Below are the code and all the weights of a small trained network. Each question names an input and a target symbol and asks about switching units off, where a switched-off unit gives its printed mean instead of its output.

import numpy as np


def w(rows, s, z=0):
    codes = np.array(rows[::2]) - 128.0
    scale = np.full(codes.shape[1], s)
    scale[-1] = z or s
    return codes * scale


def f(y):
    return np.maximum(y, 0)


def softmax(a):
    e = np.exp(a - a.max(-1, keepdims=True))
    return e / e.sum(-1, keepdims=True)


def log_softmax(a):
    a = a - a.max(-1, keepdims=True)
    return a - np.log(np.exp(a).sum(-1, keepdims=True))


def net(x, mask):
    ids = ['ΓΛΣαβεζξτ'.index(c) for c in x.split()]
    T = len(ids)
    res = E[ids] + P[:T]
    r = res
    for j in range(2):
        rows = slice(2 * j, 2 * j + 2)
        q, k, v = (r @ M[0][rows].T for M in (Q, K, V))
        z = softmax(np.where(np.tri(T) > 0, q @ k.T / 2**0.5, -1e9)) @ v
        o = O[0][rows]
        res = res + np.where(mask[j], z, o[:, -1]) @ o[:, :-1]
    y = f(res @ A[0][:, :-1].T + A[0][:, -1])
    res = res + np.where(mask[2:10], y, B[0][:, -1]) @ B[0][:, :-1]
    return log_softmax(res[-1] @ U[:, :-1].T + U[:, -1])


Q, K, V, O, A, B = {}, {}, {}, {}, {}, {}
E = w([
[95,241,126,34,69,124],'Γ',
[79,96,223,118,75,105],'Λ',
[185,98,96,186,234,77],'Σ',
[124,63,69,201,83,129],'α',
[181,117,151,96,189,76],'β',
[241,142,182,235,213,112],'ε',
[225,120,72,215,177,199],'ζ',
[113,165,165,156,202,253],'ξ',
[66,188,107,238,160,134],'τ',
],0.015)
P = w([
[92,60,169,141,119,181],'0',
[115,106,156,123,147,173],'1',
[138,164,135,105,159,168],'2',
[162,223,103,97,150,144],'3',
[180,254,98,100,150,135],'4',
[190,230,91,98,123,138],'5',
],0.008)
Q[0] = w([
[222,162,129,159,254,117],'H0',
[103,118,196,93,89,205],'H0',
[179,150,131,95,176,213],'H1',
[133,221,138,121,208,139],'H1',
],0.0093)
K[0] = w([
[163,241,109,137,98,195],'H0',
[39,71,81,163,251,158],'H0',
[109,203,105,102,93,120],'H1',
[82,232,75,145,115,157],'H1',
],0.011)
V[0] = w([
[90,113,102,30,180,130],'H0',
[192,75,80,63,69,98],'H0',
[89,144,117,152,140,7],'H1',
[215,75,202,121,155,84],'H1',
],0.011)
O[0] = w([
[157,50,131,65,123,96,95],'H0',
[116,123,56,88,224,137,1],'H0',
[5,40,216,149,150,96,101],'H1',
[121,161,162,110,177,164,145],'H1',
],0.014,0.0076)
A[0] = w([
[185,71,132,50,158,85,125],'N0',
[184,145,76,117,68,133,111],'N1',
[56,132,128,75,89,151,62],'N2',
[225,138,164,133,151,206,169],'N3',
[133,120,132,130,8,108,44],'N4',
[236,137,113,182,177,107,90],'N5',
[34,69,74,138,126,186,65],'N6',
[119,90,94,74,110,112,2],'N7',
],0.011,0.0078)
B[0] = w([
[166,185,106,113,107,129,163],'N0',
[115,75,244,146,177,117,201],'N1',
[126,192,68,67,213,117,131],'N2',
[54,142,107,80,54,119,252],'N3',
[124,110,62,74,155,113,185],'N4',
[91,109,122,91,115,254,233],'N5',
[44,156,35,63,86,95,129],'N6',
[49,172,171,215,98,93,130],'N7',
],0.0092,0.018)
U = w([
[179,169,125,138,97,114,110],'Γ',
[130,137,157,143,111,113,28],'Λ',
[105,93,214,161,166,123,154],'Σ',
[100,145,71,143,117,119,115],'α',
[139,181,97,77,165,99,254],'β',
[185,254,197,181,115,126,94],'ε',
[174,171,52,135,106,163,81],'ζ',
[181,118,176,134,66,135,53],'ξ',
[168,140,161,208,45,88,203],'τ',
],0.0077,0.0052)

Each question gives the input, a string of symbols that net reads in full, and the target symbol t.
The units are the heads (2 rows each of Q, K, V and O) and the neurons (one row each of A and B). Each row of codes is followed by its name. A weight is (code - 128) times the scale printed after its matrix; where a second scale follows, it is the last column's (O, A, B and U).
mask holds one flag per unit, heads first, then neurons. A switched-off unit (its flag False) gives its mean, the last column of its rows in O or B, instead of its output. The means were averaged over made-up inputs and are rounded, as every weight is.
A unit's drop is (log p(t) with every unit on - log p(t) with that unit switched off) / (log p(t) with every unit on - log p(t) with every unit switched off).
The circuit of an input: a set's keep is (log p(t) with only the set's units on - log p(t) with every unit switched off) / (log p(t) with every unit on - log p(t) with every unit switched off). Starting from all 10 units, units are removed one at a time, each time the one whose removal leaves the highest keep (on an exact tie, the one counted first), for as long as the keep stays at least 0.8.
circuit, biggest first: the units of the circuit, biggest drop first
unit that matters most: the unit with the biggest drop
k most important neurons: the k neurons with the biggest drops, biggest first
heads that matter: for each layer, one digit per head in row order, 1 if its drop is at least 0.15 and else 0, layers parted by /
input ζ β Γ β ε ξ, target τ: unit that matters most => N5
input ξ β ε, target ξ: 3 most important neurons => N1; N5; N3
input τ β Σ, target τ: 2 most important neurons => N1; N5
input Σ β Σ Σ ξ β, target ξ: circuit, biggest first => N1; H1; H0; N5
input ε Σ Σ β Λ τ, target τ: heads that matter => 01
input Σ α ζ ξ α ζ, target ξ: circuit, biggest first => N1; H1; N5
input Σ β τ ε, target τ: heads that matter => 11
input ε ε τ, target τ: circuit, biggest first => H1; H0
input Σ ε Σ ε β, target ε: 3 most important neurons => N4; N5; N1
input Σ Σ β, target β: 2 most important neurons => N1; N0
input Σ ε Σ ζ Σ Σ, target ζ: circuit, biggest first => H0; N5; N1
input β Σ ε ε β β, target ε: circuit, biggest first => N4; H0
input ξ ζ Σ Σ, target ζ: 2 most important neurons => N5; N3
input β Σ ξ, target ξ: unit that matters most => N1
input β β τ β, target τ: circuit, biggest first => H1; N5
input Σ ε ξ Σ, target ξ: circuit, biggest first => N1; H1; H0; N5
input β Γ Σ Σ β ξ, target τ: heads that matter => 10
input Σ Σ β τ ε, target τ: heads that matter => 11
input β β β α, target β: 2 most important neurons => N1; N5
input Λ ε β ξ τ ζ, target τ: circuit, biggest first => H1
input Σ β ε Σ ε Σ, target ε: 2 most important neurons => N4; N1
